Below are the code and all the weights of a small trained network. Each question names an input and a class and asks about switching units off, where a switched-off unit gives its printed mean instead of its output.

import numpy as np


def w(rows, s, z=0):
    codes = np.array(rows[::2]) - 128.0
    scale = np.full(codes.shape[1], s)
    scale[-1] = z or s
    return codes * scale


def f(y):
    return np.maximum(y, 0)


def log_softmax(a):
    a = a - a.max(-1, keepdims=True)
    return a - np.log(np.exp(a).sum(-1, keepdims=True))


def net(x, mask):
    res = np.array(x, float).reshape(1, 3) / 4 @ E
    y = f(res @ A[0][:, :-1].T + A[0][:, -1])
    res = res + np.where(mask, y, B[0][:, -1]) @ B[0][:, :-1]
    return log_softmax(res[-1] @ U[:, :-1].T + U[:, -1])


A, B = {}, {}
E = w([
[221,111,61,12,107,52,110,117,225,86],'x0',
[194,247,131,66,216,116,183,10,41,174],'x1',
[82,42,99,116,206,2,88,155,92,250],'x2',
],0.0087)
A[0] = w([
[152,79,58,71,98,98,115,134,209,53,98],'n0',
[229,221,142,68,222,128,220,2,35,157,61],'n1',
[152,158,74,71,119,79,155,105,201,86,206],'n2',
[90,28,139,169,42,156,41,204,208,107,90],'n3',
[174,138,54,60,112,70,136,145,183,128,46],'n4',
[170,205,153,160,67,220,182,128,123,31,27],'n5',
[82,153,159,199,160,179,147,162,65,143,244],'n6',
[58,159,200,211,123,197,152,135,88,152,171],'n7',
[64,86,39,145,169,16,79,144,78,191,18],'n8',
[16,119,204,219,133,181,144,143,60,131,34],'n9',
[162,193,141,150,89,187,182,109,180,57,225],'n10',
[109,58,81,94,188,74,67,171,103,197,219],'n11',
[185,120,57,77,79,107,90,100,196,69,49],'n12',
[83,94,127,173,102,113,95,223,143,99,42],'n13',
[115,111,105,163,69,151,67,220,171,90,52],'n14',
[165,142,149,115,36,198,141,140,197,35,104],'n15',
[194,133,105,89,135,63,111,154,185,115,214],'n16',
[90,80,123,142,39,158,70,184,193,107,117],'n17',
[138,98,148,158,113,127,106,168,159,122,233],'n18',
],0.0092,0.011)
B[0] = w([
[101,113,114,177,76,79,70,66,147,94,195],'n0',
[128,195,95,39,160,206,52,127,26,107,251],'n1',
[165,147,93,154,96,83,158,96,164,72,219],'n2',
[156,177,111,55,160,154,94,136,59,116,227],'n3',
[29,108,104,185,66,87,7,92,93,106,170],'n4',
[79,51,189,116,89,48,51,204,60,242,200],'n5',
[212,98,85,151,106,108,173,76,180,47,230],'n6',
[137,103,99,144,70,88,105,73,146,67,218],'n7',
[79,42,187,97,89,43,10,209,65,219,178],'n8',
[35,94,84,209,20,51,18,22,130,79,189],'n9',
[206,65,204,109,157,100,192,188,161,127,246],'n10',
[193,73,195,122,153,115,172,182,180,156,224],'n11',
[49,107,87,173,57,79,36,78,109,90,182],'n12',
[102,156,116,69,123,167,55,133,43,118,170],'n13',
[97,193,97,59,153,157,50,118,41,157,180],'n14',
[145,67,192,134,113,103,79,192,123,165,215],'n15',
[161,102,90,173,111,112,138,69,157,56,213],'n16',
[154,175,101,78,163,157,104,122,75,111,207],'n17',
[237,166,118,78,175,172,218,119,129,82,203],'n18',
],0.012,0.018)
U = w([
[81,126,59,203,60,90,95,43,131,84,46],'0',
[128,225,86,46,164,196,97,134,27,136,39],'1',
[120,58,207,129,113,77,106,229,109,222,66],'2',
[217,138,111,134,168,147,200,108,199,62,232],'3',
[36,237,6,188,236,163,237,240,234,165,6],'4',
[15,192,26,236,230,168,238,232,239,231,6],'5',
],0.015,0.013)

Each question gives the input, the list of numbers given to net, and the class t.
The units are the neurons (one row each of A and B). Each row of codes is followed by its name. A weight is (code - 128) times the scale printed after its matrix; where a second scale follows, it is the last column's (A, B and U).
mask holds one flag per neuron, in row order. A switched-off neuron (its flag False) gives its mean, the last column of its row in B, instead of its output. The means were averaged over made-up inputs and are rounded, as every weight is.
A unit's drop is (log p(t) with every unit on - log p(t) with that unit switched off) / (log p(t) with every unit on - log p(t) with every unit switched off).
The circuit of an input: a set's keep is (log p(t) with only the set's units on - log p(t) with every unit switched off) / (log p(t) with every unit on - log p(t) with every unit switched off). Starting from the 12 units with the biggest drops (on a tie, the unit counted first), units are removed one at a time, each time the one whose removal leaves the highest keep (on an exact tie, the one counted first), for as long as the keep stays at least 0.8.
units of the circuit, in order: the units of the circuit, biggest drop first
unit that matters most: the unit with the biggest drop
top k neurons: the k neurons with the biggest drops, biggest first
drop of u: that unit's drop, to one decimal
input [5,7,-8], class 2: units of the circuit, in order	(n5)
input [-2,4,-3], class 1: top 4 neurons	(n1, n11, n16, n2)
input [2,3,-2], class 3: top 2 neurons	(n3, n14)
input [-1,4,-1], class 1: top 3 neurons	(n1, n11, n16)
input [-3,2,0], class 3: top 2 neurons	(n12, n4)
input [1,-4,-4], class 1: top 3 neurons	(n11, n17, n3)
input [-8,5,8], class 0: top 3 neurons	(n9, n6, n10)
input [0,7,8], class 2: top 4 neurons	(n8, n11, n3, n17)
input [2,-3,-4], class 2: top 3 neurons	(n1, n15, n6)
input [8,8,-4], class 0: top 4 neurons	(n12, n2, n4, n16)
input [6,-3,-7], class 2: top 2 neurons	(n15, n10)
input [0,-3,-3], class 3: drop of n8	0.3
input [1,-2,5], class 2: drop of n8	2.6
input [-1,-1,5], class 2: unit that matters most	n8
input [4,0,6], class 2: drop of n8	1.7
